Below is a small trained network, with its code and all its weights. Each question gives an input and a target symbol and asks what happens when units are switched off, that is, made to give their printed mean instead of their output.

import numpy as np


def w(rows, s, z=0):
    codes = np.array(rows[::2]) - 128.0
    scale = np.full(codes.shape[1], s)
    scale[-1] = z or s
    return codes * scale


def norm(h):
    return h / np.sqrt((h * h).mean(-1, keepdims=True) + 1e-5)


def softmax(a):
    e = np.exp(a - a.max(-1, keepdims=True))
    return e / e.sum(-1, keepdims=True)


def log_softmax(a):
    a = a - a.max(-1, keepdims=True)
    return a - np.log(np.exp(a).sum(-1, keepdims=True))


def net(x, mask):
    ids = ['ΛΨΩαβηπτ'.index(c) for c in x.split()]
    T = len(ids)
    res = E[ids] + P[:T]
    u = 0
    for l in range(3):
        r = norm(res)
        for j in range(2):
            rows = slice(2 * j, 2 * j + 2)
            q, k, v = (r @ M[l][rows].T for M in (Q, K, V))
            z = softmax(np.where(np.tri(T) > 0, q @ k.T / 2**0.5, -1e9)) @ v
            o = O[l][rows]
            res = res + np.where(mask[u + j], z, o[:, -1]) @ o[:, :-1]
        u += 2
    return log_softmax(norm(res)[-1] @ U[:, :-1].T + U[:, -1])


Q, K, V, O = {}, {}, {}, {}
E = w([
[67,56,81,93,58,96,140,127,60],'Λ',
[82,180,143,79,33,147,135,129,179],'Ψ',
[109,108,37,115,124,161,49,189,178],'Ω',
[175,51,38,99,103,108,121,57,200],'α',
[78,65,69,122,151,188,181,69,150],'β',
[185,58,149,150,100,198,105,116,104],'η',
[200,194,96,126,160,138,84,55,67],'π',
[159,84,244,106,158,101,156,146,183],'τ',
],0.011)
P = w([
[160,123,67,2,73,205,193,160,120],'0',
[125,126,113,34,76,186,141,125,144],'1',
[118,129,129,62,74,191,126,111,149],'2',
[103,117,130,80,79,175,111,108,141],'3',
[105,109,137,93,94,165,100,114,136],'4',
[106,103,138,106,102,151,101,112,130],'5',
[112,104,132,119,118,143,95,105,128],'6',
[114,98,141,132,134,129,105,126,128],'7',
[124,102,121,149,150,124,113,121,114],'8',
[123,107,126,169,161,115,97,137,144],'9',
[134,98,130,180,167,111,89,131,120],'10',
[126,93,133,206,172,83,114,135,121],'11',
[131,88,136,221,181,87,103,118,117],'12',
[137,91,126,237,200,68,106,130,121],'13',
],0.009)
Q[0] = w([
[113,94,89,127,124,110,118,159,113],'L0H1',
[107,70,89,117,143,163,159,124,131],'L0H1',
[117,199,251,163,99,126,159,136,157],'L0H2',
[159,57,58,174,136,152,61,77,42],'L0H2',
],0.029)
K[0] = w([
[135,104,111,231,153,70,135,88,152],'L0H1',
[139,110,165,200,201,127,114,128,85],'L0H1',
[85,194,95,5,31,131,145,91,170],'L0H2',
[136,135,135,226,203,13,95,116,129],'L0H2',
],0.022)
V[0] = w([
[87,202,202,156,118,137,103,242,65],'L0H1',
[209,163,130,126,61,7,56,138,99],'L0H1',
[136,105,200,159,109,53,130,163,147],'L0H2',
[65,194,112,83,163,76,144,163,175],'L0H2',
],0.019)
O[0] = w([
[53,185,211,190,102,146,81,138,120,2],'L0H1',
[147,111,181,67,91,97,2,61,121,22],'L0H1',
[169,158,115,150,31,158,176,95,142,22],'L0H2',
[76,185,93,86,121,54,120,137,185,115],'L0H2',
],0.0081,0.013)
Q[1] = w([
[51,182,223,38,177,100,2,150,134],'L1H1',
[55,236,121,66,74,61,153,136,177],'L1H1',
[113,65,35,121,80,65,96,94,134],'L1H2',
[164,71,186,247,172,181,16,76,34],'L1H2',
],0.024)
K[1] = w([
[71,109,170,12,212,175,139,236,155],'L1H1',
[104,252,18,31,90,123,200,163,107],'L1H1',
[112,60,78,136,154,39,95,97,172],'L1H2',
[215,53,178,178,181,170,119,70,18],'L1H2',
],0.024)
V[1] = w([
[20,106,164,212,124,122,83,54,183],'L1H1',
[60,34,81,149,95,87,120,81,48],'L1H1',
[249,169,149,64,104,127,178,204,165],'L1H2',
[88,131,157,221,122,137,148,137,183],'L1H2',
],0.012)
O[1] = w([
[134,175,95,74,146,152,228,86,208,9],'L1H1',
[41,140,96,92,131,37,179,121,91,148],'L1H1',
[254,111,172,141,80,188,128,211,70,146],'L1H2',
[141,80,142,101,197,112,73,102,129,90],'L1H2',
],0.0064,0.012)
Q[2] = w([
[196,126,141,139,121,147,188,84,102],'L2H1',
[97,251,183,132,170,126,145,164,135],'L2H1',
[167,151,142,84,207,79,140,114,109],'L2H2',
[175,106,179,137,170,129,159,107,134],'L2H2',
],0.031)
K[2] = w([
[164,84,116,120,87,218,159,85,74],'L2H1',
[52,89,251,31,82,135,167,189,177],'L2H1',
[107,92,78,48,119,197,156,121,111],'L2H2',
[149,74,117,125,136,188,159,122,109],'L2H2',
],0.025)
V[2] = w([
[165,250,139,85,159,137,187,109,31],'L2H1',
[115,139,140,233,145,87,99,151,157],'L2H1',
[166,39,195,96,144,63,214,196,167],'L2H2',
[79,15,137,160,67,130,164,110,152],'L2H2',
],0.02)
O[2] = w([
[87,108,132,16,89,213,254,32,132,39],'L2H1',
[53,98,96,123,225,85,61,229,176,129],'L2H1',
[106,241,212,151,139,103,95,62,254,250],'L2H2',
[164,247,222,64,217,138,85,198,175,135],'L2H2',
],0.0074,0.017)
U = w([
[105,220,140,142,73,200,105,97,187,237],'Λ',
[59,139,72,203,147,132,31,161,120,220],'Ψ',
[140,138,71,156,201,130,220,145,174,84],'Ω',
[253,111,107,89,131,59,89,96,163,4],'α',
[80,59,182,53,169,167,86,88,184,161],'β',
[138,188,190,93,119,58,163,178,61,51],'η',
[104,65,182,151,112,54,162,96,48,139],'π',
[173,59,224,192,132,226,118,172,116,105],'τ',
],0.0059,0.0033)

Each question gives the input, a string of symbols that net reads in full, and the target symbol t.
The units are the heads (2 rows each of Q, K, V and O). Each row of codes is followed by its name. A weight is (code - 128) times the scale printed after its matrix; where a second scale follows, it is the last column's (O and U).
mask holds one flag per head, layer by layer. A switched-off head (its flag False) gives its mean, the last column of its rows in O, instead of its output. The means were averaged over made-up inputs and are rounded, as every weight is.
A unit's drop is (log p(t) with every unit on - log p(t) with that unit switched off) / (log p(t) with every unit on - log p(t) with every unit switched off).
The circuit of an input: a set's keep is (log p(t) with only the set's units on - log p(t) with every unit switched off) / (log p(t) with every unit on - log p(t) with every unit switched off). Starting from all 6 units, units are removed one at a time, each time the one whose removal leaves the highest keep (on an exact tie, the one counted first), for as long as the keep stays at least 0.8.
circuit, biggest first: the units of the circuit, biggest drop first
unit that matters most: the unit with the biggest drop
which heads matter: for each layer, one digit per head in row order, 1 if its drop is at least 0.15 and else 0, layers parted by /
drop of u: that unit's drop, to one decimal
input Ψ η β Ψ π Ψ α Ψ τ Ψ Λ, target Λ: unit that matters most => L0H2
input Λ Ψ Ψ π Ω, target β: circuit, biggest first => (L0H1; L2H1)
input β π α Λ τ α Ψ Ω α, target α: which heads matter => 11 / 00 / 00
input π Λ π Λ Ψ Ψ τ Λ τ Ψ Λ τ Ω, target Λ: which heads matter => 01 / 00 / 00
input β β Ψ, target Λ: circuit, biggest first => (L2H1; L0H2; L0H1; L1H1)
input Λ α τ, target Λ: which heads matter => 10 / 01 / 11
input π β β, target β: circuit, biggest first => (L0H2; L2H1)
input Ψ Λ η β Ψ Ω, target Ω: which heads matter => 10 / 00 / 00
input α Λ Λ β Λ τ η Λ, target Λ: circuit, biggest first => (L2H2; L0H2)
input Λ Λ η Ψ Λ, target τ: which heads matter => 01 / 00 / 00
input Ψ τ Ψ β Λ Ψ Ψ Ω Ψ π Ψ β, target β: which heads matter => 10 / 00 / 10
input η β Ψ, target Λ: which heads matter => 01 / 01 / 10
input π β η τ τ Ψ β, target Λ: which heads matter => 01 / 10 / 00
input Λ Ψ π Λ Λ τ Λ Ψ π η π η, target β: circuit, biggest first => (L2H1)
input Λ Λ Ψ Ψ β Λ Ψ Ψ Ψ Λ Ψ β α, target Ω: which heads matter => 10 / 00 / 00
input π Ψ π, target π: circuit, biggest first => (L2H2; L0H1; L1H2)
input β β τ Ψ Ψ Ψ Ψ Ψ τ Ψ Λ Λ, target π: which heads matter => 11 / 11 / 01
input α Ψ Ψ Ψ π α, target β: circuit, biggest first => (L2H1; L0H1)
input β τ Ψ Λ α Λ, target α: which heads matter => 10 / 00 / 00
input τ η τ β β τ Λ Ω β β τ α, target Λ: circuit, biggest first => (L0H2; L2H2)
input Ψ β Λ Ψ τ Ψ Ψ π Ψ Ω, target β: unit that matters most => L0H1
input Λ Ψ Ψ Ψ Ψ π Λ η Ψ τ Λ Ω, target Λ: drop of L0H2 => 0.8
input η Λ Λ Ω β β η η Λ η Ψ Ω, target τ: drop of L0H2 => 1.0
input τ π Ω Ψ β Ω Λ Ψ τ π Λ Λ η Λ, target τ: drop of L0H2 => 1.4
input τ Ψ β Λ η β π β Λ Ψ Ψ τ α, target Λ: drop of L2H1 => 0.0
